In the rows, 128 means zero.
Here are made-up objects, facts about them, and rows of numbers that follow some of those facts. Name the object behind each unnamed row.

Some rows with their names:
[136 129 144 132 138  52 105 113 133 136 131 139 111  48 109 164 109 119
 105  61 116 158 119 119 110 132 140  93 157 179 171 166] -> guzul
[115 128 133 125 120  55 133 118 129 133 117 127 107  60 111 166 117 126
  91  55 137 159 135 117 128 128 143 101 138 169 121 114] -> lurer
[117 129 135 123 113  57 140 114 130 132 116 128 107  59 113 169 112 127
  88  60 137 159 142 116 129 132 147 107 127 167 105 101] -> gastok
[ 78 122 140 132 107  50 126 118 153 124 117 117  86  77 148 168 120 123
  83  62 135 154 139 111 139 136 139 108 124 152 123 127] -> bidu
[ 80 133 127 107 136  55 162 104 143 140 111 147 102  58 100 153 119 132
  84 104 153 160 121 112 150  98 124  86 130 148 165 146] -> studam
[136 128 151 124 105  72 141  93 138 134 118 157 108  60 139 155  96 130
  62  87 138 174 161 110 121 128 134 124  90 157 109  89] -> bregrubru
[ 73 115 123 120  89  33 158  97 140 138 138 185  85  75 145 129 119 147
  72 101 160 156 121 126 150 127 156  78  96 108 163 173] -> drelom
[117 128 142 123 121  64 105  91 136 140 123 167 105  53  90 147 110 109
 109  96 127 169 118 108 124 113 126  93 151 178 190 160] -> vive
[135 128 152 124 105  72 140  93 137 134 119 157 108  59 139 155  96 130
  61  87 138 173 160 110 121 128 135 124  89 157 109  90] -> baregrol
[133 131 143 132 136  50 110 113 133 135 128 142 110  48 107 162 109 120
 102  59 121 159 123 118 112 133 139  94 154 179 171 157] -> botrek
[ 78 122 140 132 110  49 123 118 153 124 118 117  85  78 147 168 121 123
  83  62 135 154 137 112 138 136 138 107 126 154 127 131] -> vadrek
[ 85 122 120 121 105  74 129 104 107 114 124 169  99  76  76 126 124 136
 119  58 148 171 148 120 139 145 160 107 118 177 152 112] -> viskuze
[ 70 133 124 113 142  90 119 105 109 132 104 157  99  73  97 130 138 124
  74  77 170 187 129 101 131 111 113 108 153 176 147 101] -> kliko
[ 87 127 128 109 106  57 155  95 142 133 114 156 101  62  79 154 111 127
 110 102 143 156 130 114 155 112 145  91 120 159 150 135] -> klusta
[109 113 141 128  89  67 139 111 116 125 118 131 106  69 157 149 113 134
  97  68 147 170 146 113 139 120 142 120  98 164 168 132] -> drakatri
[ 99 125 152 142 129  43  93 110 157 123 133 141  87  62 137 163 109 116
 100  64 114 155 122 114 120 145 134  97 146 167 192 186] -> kleplevan
[101 131 128 118 123  39 165 116 141 128 119 132 105  54  94 171 109 139
 104  67 136 144 133 125 146 132 157  88 121 157 135 141] -> fafu

Facts:
(treklan, Ξ, mositun); (meplan, Ξ, zupon); (skidrar, Ξ, loplak); (klusta, Ξ, fafu); (katru, Ξ, drakatri); (briklus, Ξ, pufitrum)
(buplobrus, Ξ, foskun); (gatol, Ξ, piguplis); (gretra, Ξ, tromu); (virin, Ξ, flabun); (lustagik, Ξ, troso); (sesa, Ξ, modok)
(klobas, Ξ, kemil); (lunek, Ξ, poskon); (nabra, Ξ, zabri); (vaplo, Ξ, stabem); (naflus, Ξ, trivuk); (gradra, Ξ, skudem)
(modok, Ξ, klasku); (rogrutum, Ξ, flizil); (kluskos, Ξ, skostim); (pufitrum, Ξ, stolonol); (godras, Ξ, lurer); (kibir, Ξ, ruton)
(flarekluk, Ξ, nabrar); (beplol, Ξ, vituvul); (skugugrur, Ξ, vaplo); (brogrir, Ξ, buplobrus); (lurer, Ξ, tagik); (trivuk, Ξ, gretra)
(skerur, Ξ, viskuze); (gases, Ξ, badrunel); (gopeflik, Ξ, dela); (loru, Ξ, trusen); (troskek, Ξ, skerur); (gekaso, Ξ, platafen)
(sufim, Ξ, tapla); (drelom, Ξ, trograpli); (fustu, Ξ, pagrubral); (lanestu, Ξ, flaliful); (dribran, Ξ, rera); (bagon, Ξ, gratrol)
(vatudil, Ξ, mudrin); (studam, Ξ, naflus); (rutiflem, Ξ, latis); (rofa, Ξ, rutiflem); (kezu, Ξ, bidu); (guzam, Ξ, plaler)
(nabrar, Ξ, skidrar); (troso, Ξ, nokom); (budubrek, Ξ, nabra); (mugil, Ξ, badram); (gusastil, Ξ, bregrubru); (flaliful, Ξ, motas)
(viskuze, Ξ, skidragro); (giskoma, Ξ, sufim); (klaklim, Ξ, katru); (kliko, Ξ, stuskis); (grostal, Ξ, gopeflik); (skudem, Ξ, roklek)
(pagrubral, Ξ, kluskos); (foskun, Ξ, gotrol); (gotrol, Ξ, bagon); (stabem, Ξ, beplol); (skofo, Ξ, guzam); (badram, Ξ, kleplevan)
(daplok, Ξ, legru); (fisi, Ξ, rogrutum); (vitom, Ξ, gusastil); (stolonol, Ξ, zoda); (zovudur, Ξ, vatudil); (sonu, Ξ, daplok)
(bidu, Ξ, brate); (skostim, Ξ, klilol); (truna, Ξ, lunek); (stuzu, Ξ, fustu); (vadrek, Ξ, vufleplas); (skidragro, Ξ, brakevu)
(mudrin, Ξ, baregrol); (roklir, Ξ, lustagik); (mumikel, Ξ, studam); (tagor, Ξ, roklir); (gedrur, Ξ, gatol); (platafen, Ξ, treklan)
(goze, Ξ, rofa); (veplar, Ξ, goze); (badrunel, Ξ, kezu); (klasku, Ξ, ploplu); (roklek, Ξ, drelom); (klono, Ξ, skuflo)
(detel, Ξ, zudil); (ruton, Ξ, flarekluk); (poskon, Ξ, brogrir); (maplok, Ξ, veplar); (brakevu, Ξ, mugil); (mositun, Ξ, dipan)
(fafu, Ξ, gradra); (nokom, Ξ, giskoma); (brate, Ξ, godras); (kemil, Ξ, budubrek); (vuriflo, Ξ, zabun); (latis, Ξ, truna)
(trograpli, Ξ, mumikel); (tapla, Ξ, pluvar); (gastok, Ξ, kibir); (ploplu, Ξ, niba); (baregrol, Ξ, vitom); (plaler, Ξ, gribrar)
(gribrar, Ξ, flarisi); (bregrubru, Ξ, vuriflo); (kibram, Ξ, flapler); (tige, Ξ, briklus); (sona, Ξ, fisi); (tasku, Ξ, skofo)
(trusen, Ξ, vuklis); (kodim, Ξ, sona); (tromu, Ξ, sesa); (stuskis, Ξ, tige); (gratrol, Ξ, gedrur); (zudil, Ξ, tasku)
(dela, Ξ, dribran); (zabun, Ξ, klono); (zoda, Ξ, troskek); (kobres, Ξ, kliko); (teskas, Ξ, raplek); (flabun, Ξ, ridrok)
(ridrok, Ξ, klusta); (betri, Ξ, kozol); (flapler, Ξ, loru); (niba, Ξ, kobres); (pluvar, Ξ, guzul); (rera, Ξ, gekaso)
(vuklis, Ξ, tagor); (regus, Ξ, zovudur); (zabri, Ξ, grostal); (vufleplas, Ξ, detel); (drakatri, Ξ, gastok); (loplak, Ξ, meplor)
(treklan, β, 167); (meplan, β, 786); (skidrar, β, 297); (klusta, β, 595); (vituvul, β, 167); (katru, β, 408)
(raplek, β, 167); (briklus, β, 786); (vive, β, 595); (guzul, β, 593); (buplobrus, β, 167); (gatol, β, 408)
(gretra, β, 593); (virin, β, 297); (lustagik, β, 786); (sesa, β, 593); (klobas, β, 593); (lunek, β, 523)
(kleplevan, β, 167); (nabra, β, 408); (vaplo, β, 595); (naflus, β, 595); (gradra, β, 786); (modok, β, 593)
(rogrutum, β, 408); (kluskos, β, 593); (pufitrum, β, 408); (gitobru, β, 297); (godras, β, 593); (kibir, β, 297)
(flarekluk, β, 523); (beplol, β, 297); (skugugrur, β, 523); (brogrir, β, 167); (lurer, β, 593); (trivuk, β, 167)
(skerur, β, 297); (gases, β, 593); (gopeflik, β, 297); (loru, β, 297); (troskek, β, 167); (gekaso, β, 167)
(sufim, β, 523); (drelom, β, 523); (fustu, β, 408); (lanestu, β, 297); (flizil, β, 167); (dribran, β, 167)
(bagon, β, 167); (vatudil, β, 523); (studam, β, 595); (skuflo, β, 593); (rutiflem, β, 408); (klilol, β, 167)
(rofa, β, 167); (zupon, β, 786); (legru, β, 593); (kezu, β, 167); (botrek, β, 593); (piguplis, β, 167)
(guzam, β, 297); (nabrar, β, 593); (troso, β, 593); (motas, β, 167); (budubrek, β, 297); (mugil, β, 593)
(meplor, β, 593); (dipan, β, 523); (gusastil, β, 167); (flaliful, β, 167); (viskuze, β, 297); (giskoma, β, 595)
(klaklim, β, 167); (kliko, β, 595); (grostal, β, 593); (skudem, β, 408); (pagrubral, β, 593); (foskun, β, 593)
(gotrol, β, 408); (ruto, β, 167); (stabem, β, 408); (skofo, β, 167); (badram, β, 595); (daplok, β, 408)
(fisi, β, 167); (vitom, β, 786); (stolonol, β, 297); (kozol, β, 167); (zovudur, β, 593); (drafe, β, 408)
(sonu, β, 297); (bidu, β, 167); (skostim, β, 297); (truna, β, 408); (stuzu, β, 167); (vadrek, β, 167)
(skidragro, β, 167); (mudrin, β, 167); (roklir, β, 167); (mumikel, β, 786); (tagor, β, 593); (gedrur, β, 167)
(platafen, β, 167); (goze, β, 593); (veplar, β, 408); (badrunel, β, 167); (klasku, β, 523); (roklek, β, 523)
(klono, β, 786); (detel, β, 408); (ruton, β, 167); (poskon, β, 408); (maplok, β, 297); (brakevu, β, 786)
(mositun, β, 595); (fafu, β, 593); (flarisi, β, 593); (nokom, β, 593); (brate, β, 786); (kemil, β, 595)
(vuriflo, β, 408); (latis, β, 408); (trograpli, β, 297); (tapla, β, 408); (gastok, β, 593); (ploplu, β, 297)
(stizem, β, 786); (baregrol, β, 297); (plaler, β, 593); (gribrar, β, 593); (bregrubru, β, 297); (kibram, β, 167)
(tige, β, 593); (sona, β, 167); (tasku, β, 167); (trusen, β, 408); (kodim, β, 523); (tromu, β, 167)
(stuskis, β, 297); (gratrol, β, 167); (tagik, β, 167); (zudil, β, 167); (vosam, β, 523); (dela, β, 595)
(zabun, β, 593); (zoda, β, 408); (kobres, β, 523); (teskas, β, 408); (flabun, β, 167); (ridrok, β, 595)
(betri, β, 167); (flapler, β, 297); (niba, β, 297); (pluvar, β, 408); (rera, β, 167); (vuklis, β, 167)
(regus, β, 593); (zabri, β, 167); (vufleplas, β, 595); (drakatri, β, 786); (loplak, β, 297)

Rows to name:
No name comes twice in this set of rows, the named rows included.
[133 120 163 131  94  76 141  94 128 127 115 144 109  60 175 159  91 136
  66  82 143 177 162 107 127 128 134 138  76 165 140 112] : vitom
[111 114 128 114 105  79 129 119 122 135 127 116 110  78 130 145 132 128
  98  78 133 161 132 118 133 113 150 106 122 150 118 123] : loru
[ 95 110 132 128  66  55 125  91 127 138 134 186  86  81 157 126 119 131
  64  92 158 173 134 116 132 132 153 102  99 124 120 123] : flarekluk
[109 129 130 132  99  53 135 116 130 142 109 117 108  70 112 165 124 125
  95  45 138 158 140 121 134 126 133  97 134 178 116  99] : goze
[ 90 101 127 118  71  76 113 105 120 142 140 147  93  95 170 125 142 129
  74  97 146 162 116 121 134 122 163  98 118 118 102 147] : sufim
[ 86 123 145 132 105  51 127 113 156 121 117 123  85  75 148 172 112 124
  80  67 132 153 144 111 137 140 142 113 115 152 115 124] : ruton
[101 127 158 124  92  72 126  83 161 130  91 151  81  61 127 177  94 118
  56 106 139 167 136  96 141 129 124 123 114 174  98 120] : vuriflo
[114 116 122 122  93  48 134 123 119 131 126 146 101  63 119 147 119 116
 100  68 155 171 142 107 131 105 147 110 124 147 144 100] : budubrek
[109  99 138 112  95  99 122 127 109 129 129  78 115  87 175 151 138 133
 109  80 125 155 122 119 141 109 159 118 116 155 130 161] : lustagik
[100 125 151 140 127  43  97 112 158 125 131 136  88  64 144 165 111 116
  94  65 116 154 123 113 121 140 133  98 145 164 183 180] : ruto
[ 89 130 125 120 153  78 129 124 110 138 116 136 105  71 144 128 141 137
  54  62 168 184 133 108 120 105 109 108 140 154 157 111] : ploplu

The same objects again, as new rows of numbers:
Known rows:
[130 121 124 116 123 129 103 114 159 148 122 110 125 130 133 162  89 164
 138 104 107 103 121 128 140 104 129] -> gatol
[170 161  91 144 113 150 146 140 231 121  89 134 120 102 137 120 161 146
 133 118  87 155  99 114 121  95 143] -> buplobrus
[122 135 127 145 144 134 149 129 127 107 108 125 123 115 117  92 143 116
 128 110 106 173 132 113 123 136 124] -> fisi
[139 128  85 143 114 128 149 165 104 190 150 140 114 165 163 116 109  85
  82 156 148 150 123 168 137 220 134] -> mumikel
[141 122 107 118 116 131 132 135 133 125 146 148 137 130 126 120 144 117
 127 167 157  92 121 151 121 143 120] -> kibir
[127 144 122 136 137 131 117 123 113 124 113 128 148 141 122  87 146 114
 147 105 112 168 136 117 112 135 113] -> loplak
[107 153 164 133 143 100 126 132 107  61 100 138 158 134 145 123 171  90
 132 144 117 137 142 117 126  83 161] -> stuskis
[140 120 115 120 123 137 143 138 134 160 148 143 125 148 142 115 132 102
  97 154 147 112 125 167 132 171 112] -> klusta
[119 161 180 143 138 109 130 144 106 145 113 128 149 149 174 120 151  90
 100 110 121 191 144 129 128 130 155] -> modok
[134 112 126 119 145 127 128 127 132 135 150 142 162 140 118 100 116 132
 110 118 144  82 112 137 126 149 132] -> daplok
[121 133 127 146 150 134 140 124 117 108 108 127 129 124 111  81 133 118
 129 103 102 172 129 111 120 142 118] -> flaliful
[128 106 216 145 133 156 162  96 114 103 108 145 100 104 125  87 135 145
 139 149 155 182 163  77 107 156 138] -> rera
[159 165 141 141 120 133 120 138 167 148 115 128 144 123 147 132 164 139
 134 101 122 170 122 104 115 102 146] -> goze
[112 136 120 104 119 122 123 132 117 149 154  94  81  96 104 197 130 144
 149 103 130 119 135 143 143  82  99] -> trusen
[121 124 148 109 117 126 119 117 143 148 130 109 101 115 138 181 107 151
 133 122 129 111 136 130 143  98 131] -> katru
[112 145 133 145 141 130 167 143 110 155 105 126 105 140 159  95 136  73
  88 121 102 213 142 155 134 181 129] -> trivuk
[119 118 173 115 146  99 133 133 134  60 139 152 167 119 130 140 150 120
 105 161 158  45 117 126 136  76 181] -> zoda

Which object is each row?
No name comes twice in this set of rows, the named rows included.
[143 125 251 140 123 147 131  99 116 137 122 143 126 119 145 107 146 157
 147 127 177 182 167  66 100 134 150] : grostal

Now the same objects, written a new way:
Some rows with their names:
[ 68  85 135 146 176 149 225 161 137 127 208 166 120 138 115] -> mugil
[ 68  95 138 146 159 151 161 196 166 106 204 137 146 101 106] -> brakevu
[143 138 117 134 132 118 122  87 127 102  96 107 125 101 166] -> mumikel
[155 135 117 129  68 150 126 174 111 110  75 104 135 141 123] -> ploplu
[149 125 178 147  86 115 184  69 116 127 154 161  88 134 130] -> regus
[163 116 127 142 120 119 114 158 141 120 106 120 152 130 111] -> skostim
[165 116 105 133 126 169 112 107 151 110 149 162 112 131 170] -> vive
[ 93 147 125 115 135 122 151 144 128 129 104 128 164 122 123] -> bidu
[192 101 141 104  95 154 210  59 148 195 139 135  10  80  93] -> klobas
[107 140 146 131 114 106 103 109 110 114 129 139 155 138  92] -> sona
[113 119 111 133 151 139 211 107 111 125 124 138  99 140 156] -> nabrar
[115 130 147 133 110 100  86  98 101 121 137 143 138 138  80] -> flaliful
[111 155 177 131  40  69 138 149 117 158 152 156 159 113 145] -> kibram
[128 114 143 147 115 124 100 108 122  93 153 122 119 115 124] -> vitom
[102 136 124 115 120 118 127 129 117 139 115 133 151 120 109] -> ruto
[169  76  99 110 131 139 178  83 113 191 145 128  28 101 117] -> grostal
[155 144 147 130 138 140  96 149 152 143 137 111 122 140 138] -> drafe

Which object is each row?
No name comes twice in this set of rows, the named rows included.
[187 128 116 137 134  98 114 115 138 130  62 108 156 119 143] : trograpli
[ 88 126 131 133  96 167 142 170 127  88 150 117 118 113 130] : briklus
[155 149 161 145  98 102  86 167 132 144 163 125 141 153 162] : trusen
[218 132 167 146 152  49 136  83 194 158  81 132 172  84 148] : virin
[135 115 145 150 115 119 171  74 100 113 155 154  87 151 128] : zovudur
[133 138 180 150  89 121 119  98 142  93 150 132 128 110 129] : meplan
[132 107 131 147 140 123 159  74  91 108 150 147  94 158 129] : zabun
[ 35  98 103 125 201 138 149 212 140 133 187 145 177 127  72] : kleplevan
[ 96 120 121 131 100 168 208 135  92 109 145 137  85 156 137] : tige
[108  86 113 140 165 189 153 178 190 109 221 184 139 124 140] : badram
[122 141 147 126 117 172 120 204 151 135 156 111 127 151 128] : pufitrum
[188 156 140 135 183  94  94  97 170 149  98 108 139 130 170] : skudem

